Here is a tiny trained network, its code and every weight. The questions are about switching its units off for an input and a target symbol, where a switched-off unit gives its printed mean instead of its output.

import numpy as np


def w(rows, s, z=0):
    codes = np.array(rows[::2]) - 128.0
    scale = np.full(codes.shape[1], s)
    scale[-1] = z or s
    return codes * scale


def f(y):
    return y / 2 * (1 + np.tanh(0.7978845608 * (y + 0.044715 * y**3)))


def softmax(a):
    e = np.exp(a - a.max(-1, keepdims=True))
    return e / e.sum(-1, keepdims=True)


def log_softmax(a):
    a = a - a.max(-1, keepdims=True)
    return a - np.log(np.exp(a).sum(-1, keepdims=True))


def net(x, mask):
    ids = ['βγδεζηθλμξπστφω'.index(c) for c in x.split()]
    T = len(ids)
    res = E[ids] + P[:T]
    u = 0
    for l in range(2):
        q, k, v = (res @ M[l].T for M in (Q, K, V))
        z = softmax(np.where(np.tri(T) > 0, q @ k.T / 4**0.5, -1e9)) @ v
        res = res + np.where(mask[u], z, O[l][:, -1]) @ O[l][:, :-1]
        u += 1
        y = f(res @ A[l][:, :-1].T + A[l][:, -1])
        res = res + np.where(mask[u : u + 8], y, B[l][:, -1]) @ B[l][:, :-1]
        u += 8
    return log_softmax(res[-1] @ U[:, :-1].T + U[:, -1])


Q, K, V, O, A, B = {}, {}, {}, {}, {}, {}
E = w([
[72,135,144],'β',
[225,110,144],'γ',
[193,156,156],'δ',
[98,104,121],'ε',
[92,109,123],'ζ',
[118,146,142],'η',
[53,122,133],'θ',
[96,137,140],'λ',
[93,140,144],'μ',
[254,96,136],'ξ',
[109,141,140],'π',
[93,122,126],'σ',
[161,48,101],'τ',
[133,164,149],'φ',
[116,139,142],'ω',
],0.014)
P = w([
[83,113,128],'0',
[125,185,11],'1',
[112,96,165],'2',
[134,181,17],'3',
[133,88,190],'4',
[138,169,19],'5',
[151,81,210],'6',
[154,161,17],'7',
[169,75,231],'8',
[146,186,31],'9',
],0.012)
Q[0] = w([
[166,39,118],'L0H0',
[120,200,125],'L0H0',
[116,171,69],'L0H0',
[200,90,248],'L0H0',
],0.012)
K[0] = w([
[43,98,178],'L0H0',
[193,141,104],'L0H0',
[172,75,91],'L0H0',
[79,248,227],'L0H0',
],0.012)
V[0] = w([
[254,63,193],'L0H0',
[125,84,113],'L0H0',
[236,90,213],'L0H0',
[239,39,235],'L0H0',
],0.0018)
O[0] = w([
[252,29,206,50],'L0H0',
[153,70,171,134],'L0H0',
[235,62,208,35],'L0H0',
[238,34,252,4],'L0H0',
],0.0021,0.00037)
A[0] = w([
[181,149,72,124],'L0N0',
[58,107,216,143],'L0N1',
[156,144,99,71],'L0N2',
[127,123,174,63],'L0N3',
[91,9,134,57],'L0N4',
[111,158,51,2],'L0N5',
[89,89,111,81],'L0N6',
[93,188,183,216],'L0N7',
],0.011,0.0045)
B[0] = w([
[68,112,121,253],'L0N0',
[151,249,79,249],'L0N1',
[81,124,123,134],'L0N2',
[147,161,134,116],'L0N3',
[78,144,219,156],'L0N4',
[155,150,187,198],'L0N5',
[115,206,123,110],'L0N6',
[171,82,73,237],'L0N7',
],0.02,0.0027)
Q[1] = w([
[86,85,46],'L1H0',
[243,188,253],'L1H0',
[49,105,74],'L1H0',
[141,157,179],'L1H0',
],0.026)
K[1] = w([
[201,158,167],'L1H0',
[8,34,5],'L1H0',
[185,198,215],'L1H0',
[86,126,120],'L1H0',
],0.024)
V[1] = w([
[254,53,70],'L1H0',
[64,11,234],'L1H0',
[46,240,155],'L1H0',
[58,147,140],'L1H0',
],0.0061)
O[1] = w([
[112,110,53,133],'L1H0',
[252,137,106,1],'L1H0',
[104,151,202,165],'L1H0',
[132,121,159,122],'L1H0',
],0.012,0.0068)
A[1] = w([
[118,174,29,165],'L1N0',
[75,137,70,179],'L1N1',
[164,3,159,1],'L1N2',
[141,140,41,70],'L1N3',
[146,239,54,128],'L1N4',
[86,190,163,178],'L1N5',
[105,140,171,56],'L1N6',
[127,80,125,176],'L1N7',
],0.013,0.0087)
B[1] = w([
[180,159,235,228],'L1N0',
[152,190,89,247],'L1N1',
[3,168,114,135],'L1N2',
[56,81,107,169],'L1N3',
[70,95,116,213],'L1N4',
[169,70,80,250],'L1N5',
[55,162,192,152],'L1N6',
[161,109,161,148],'L1N7',
],0.021,0.014)
U = w([
[115,145,94,78],'β',
[133,113,185,199],'γ',
[254,47,161,241],'δ',
[161,48,112,190],'ε',
[157,65,96,191],'ζ',
[161,179,154,59],'η',
[62,144,89,2],'θ',
[164,139,109,114],'λ',
[176,144,131,102],'μ',
[49,132,166,85],'ξ',
[174,140,120,116],'π',
[133,129,84,89],'σ',
[152,69,211,145],'τ',
[98,194,187,52],'φ',
[138,111,126,145],'ω',
],0.0086,0.0062)

Each question gives the input, a string of symbols that net reads in full, and the target symbol t.
The units are the heads (4 rows each of Q, K, V and O) and the neurons (one row each of A and B). Each row of codes is followed by its name. A weight is (code - 128) times the scale printed after its matrix; where a second scale follows, it is the last column's (O, A, B and U).
mask holds one flag per unit, layer by layer, with each layer's heads first. A switched-off unit (its flag False) gives its mean, the last column of its rows in O or B, instead of its output. The means were averaged over made-up inputs and are rounded, as every weight is.
A unit's drop is (log p(t) with every unit on - log p(t) with that unit switched off) / (log p(t) with every unit on - log p(t) with every unit switched off).
The circuit of an input: a set's keep is (log p(t) with only the set's units on - log p(t) with every unit switched off) / (log p(t) with every unit on - log p(t) with every unit switched off). Starting from the 12 units with the biggest drops (on a tie, the unit counted first), units are removed one at a time, each time the one whose removal leaves the highest keep (on an exact tie, the one counted first), for as long as the keep stays at least 0.8.
circuit, biggest first: the units of the circuit, biggest drop first
unit that matters most: the unit with the biggest drop
top k neurons: the k neurons with the biggest drops, biggest first
top k neurons in layer l: the k neurons of layer l with the biggest drops, biggest first
input δ φ ζ μ γ π β ε, target θ: unit that matters most	L1H0
input φ σ γ ω μ φ φ η φ ω, target η: top 4 neurons	[L0N1 L1N0 L1N1 L0N7]
input ω σ ζ θ δ ξ, target φ: top 2 neurons	[L1N0 L1N5]
input β ε φ φ β τ, target θ: top 4 neurons in layer 1	[L1N0 L1N6 L1N1 L1N5]
input γ τ ξ τ, target τ: top 3 neurons	[L1N0 L0N1 L1N3]
input γ σ ξ σ, target τ: circuit, biggest first	[L1N0 L1H0 L1N3]
input ε ε β δ, target θ: circuit, biggest first	[L1H0 L0N1 L0N0 L1N0]
input ε τ θ ε θ σ, target ξ: top 4 neurons	[L1N6 L0N1 L0N4 L1N0]
input ω δ β ω, target θ: circuit, biggest first	[L1H0 L0N1 L1N0 L0N7]
input δ θ σ ε δ θ ε ε β ζ, target θ: circuit, biggest first	[L1H0 L0N1 L1N0 L0N7]
input π ε ζ γ ζ ε φ θ, target η: top 2 neurons	[L0N1 L1N0]
input ω ω ε ω ε τ τ π, target δ: circuit, biggest first	[L0N4 L1H0]
input ξ θ θ τ β γ λ γ β γ, target θ: circuit, biggest first	[L1H0 L0N1 L1N0 L0N0]
input τ β γ φ ω λ η φ τ μ, target δ: top 2 neurons	[L0N4 L0N1]
input δ δ θ λ ε δ ξ θ, target τ: top 4 neurons	[L1N0 L0N1 L1N3 L1N5]
input λ μ θ ξ δ π π δ φ ε, target η: circuit, biggest first	[L1N1 L1N0 L1H0 L0N7]
input τ δ γ λ τ φ, target δ: top 4 neurons in layer 0	[L0N1 L0N4 L0N0 L0N6]
input μ β θ, target θ: top 3 neurons in layer 0	[L0N5 L0N7 L0N1]
input π γ η τ γ δ δ μ, target φ: top 3 neurons	[L1N0 L1N5 L1N1]
input φ τ θ θ μ η γ ω δ β, target φ: circuit, biggest first	[L1N0 L1H0 L1N5]
input ζ ε β β θ ω, target ξ: top 2 neurons	[L1N6 L0N1]
input ω τ β τ π ζ γ π φ μ, target η: top 4 neurons	[L0N1 L1N0 L1N1 L0N7]
input η η σ θ β π, target θ: top 2 neurons in layer 1	[L1N0 L1N6]
